4; -12; -9
9; 9; 33
0; -2; -7
->
4; -9
9; 33
0; -7

-4; -14; 20; 17; 17; -10; -6; 2; 38; -20
-19; 6; -3; 12; 17; -10; -5; 3; 12; -5
->
-4; 20; 17; -6; 38
-19; -3; 17; -5; 12

-16; 25; 7
6; -3; 5
-8; 14; 5
-31; -20; 37
-1; 2; 5
1; -7; -4
->
-16; 7
6; 5
-8; 5
-31; 37
-1; 5
1; -4

7; -16; -2; 9; -10; -10; 4
-14; -31; 3; -14; -13; 4; 18
-11; 10; 5; -5; 8; 9; 0
10; 3; 14; 11; 6; -4; 9
4; -11; -5; 4; 3; -2; -11
13; 10; 4; 18; 12; -4; -11
-13; -13; 6; -10; 2; 9; 6
3; 11; 17; 3; 16; 6; 7
4; -21; -23; 0; -31; -16; 0
6; 39; 10; 9; 18; 4; -7
0; -19; -1; 2; -3; -2; 0
10; -18; -19; 6; -20; -14; -7
->
7; -2; -10; 4
-14; 3; -13; 18
-11; 5; 8; 0
10; 14; 6; 9
4; -5; 3; -11
13; 4; 12; -11
-13; 6; 2; 6
3; 17; 16; 7
4; -23; -31; 0
6; 10; 18; -7
0; -1; -3; 0
10; -19; -20; -7

0; 14; 25
-37; 12; -19
10; -27; -14
-7; -33; -17
0; 32; -16
-10; 5; 2
9; -2; 4
11; 21; -6
-1; 18; -41
->
0; 25
-37; -19
10; -14
-7; -17
0; -16
-10; 2
9; 4
11; -6
-1; -41

-27; 13; 34; -33; 28; 15
-13; -3; 8; 25; -15; -10
-15; -10; 6; 20; -7; -16
2; -12; -3; -22; 24; -6
19; -22; -22; -2; 16; -22
-14; -1; 3; 15; -16; -12
-19; 9; 22; -21; 19; 9
16; -5; -13; -12; 13; -4
18; -30; -31; -7; 23; -25
26; 32; -8; 10; -10; 6
23; -12; -22; -8; 13; -14
19; 35; 1; 9; -11; 8
->
-27; 34; 28
-13; 8; -15
-15; 6; -7
2; -3; 24
19; -22; 16
-14; 3; -16
-19; 22; 19
16; -13; 13
18; -31; 23
26; -8; -10
23; -22; 13
19; 1; -11

6; 12; 13; -20; -4
36; -9; 39; -15; 35
->
6; 13; -4
36; 39; 35
---
6; 16; -4; 2; 2; -6
1; -23; 2; -24; -24; -27
1; -31; 2; -31; -31; -42
1; -31; 3; -31; -31; -42
0; -11; 1; -8; -8; -11
1; -12; 1; -11; -11; -13
0; -11; 1; -9; -9; -11
0; -18; 2; -19; -19; -22
1; -18; 2; -20; -20; -23
->
6; 16; -4; 2; 2; -6
1; -31; 2; -31; -31; -42
0; -11; 1; -8; -8; -11
0; -11; 1; -9; -9; -11
1; -18; 2; -20; -20; -23

-18; 10; -9
2; -18; 9
17; -41; 33
->
-18; 10; -9
17; -41; 33

4; 22; 17; 3; 12; -3; 4; 13; 11; -5; -3
-2; 23; 13; -5; 0; 12; 13; 14; -6; -23; -3
-19; 8; -11; -3; 36; 15; -25; 2; 18; -25; -2
->
4; 22; 17; 3; 12; -3; 4; 13; 11; -5; -3
-19; 8; -11; -3; 36; 15; -25; 2; 18; -25; -2

-1; 4; -5; 3; 5; 8; 1; 0; 0; 12; -12; 2; 0
0; -2; -1; 3; -1; 3; 7; -4; -3; 5; 2; 1; 2
1; -17; -7; 10; 0; -6; -17; -10; 1; 6; 24; 7; -11
-31; -2; 0; 26; 32; -29; 0; 7; -24; -13; -39; -7; 11
->
-1; 4; -5; 3; 5; 8; 1; 0; 0; 12; -12; 2; 0
1; -17; -7; 10; 0; -6; -17; -10; 1; 6; 24; 7; -11

24; -32; 9; -36; -36; -10; 6; 8; -17; 12; -18; 9; -32; 19; -24
-3; 24; 4; 4; -7; -30; 4; -37; -19; -22; -20; -4; -13; 5; 17
33; -36; 10; -43; -40; -9; 8; 15; -16; 19; -18; 12; -31; 19; -27
->
24; -32; 9; -36; -36; -10; 6; 8; -17; 12; -18; 9; -32; 19; -24
33; -36; 10; -43; -40; -9; 8; 15; -16; 19; -18; 12; -31; 19; -27

33; -39; 27; 4; 12; 42; 1; -28; 11; 4
-3; -4; 40; 11; -35; 29; -39; -44; -13; 27
-31; 25; 4; 11; 6; -13; -12; -13; 27; -16
16; -22; 23; -3; -5; 28; -8; -22; -7; 11
-23; 15; -9; 5; 13; -22; 2; 14; 27; -13
-6; -7; 32; 5; -27; 25; -35; -38; 3; 14
->
33; -39; 27; 4; 12; 42; 1; -28; 11; 4
-31; 25; 4; 11; 6; -13; -12; -13; 27; -16
-23; 15; -9; 5; 13; -22; 2; 14; 27; -13

1; 0
-5; 0
-2; 0
-4; 0
-2; 0
-4; -1
-14; 0
1; 2
-3; 0
44; -2
-1; 0
->
1; 0
-2; 0
-2; 0
-14; 0
-3; 0
-1; 0
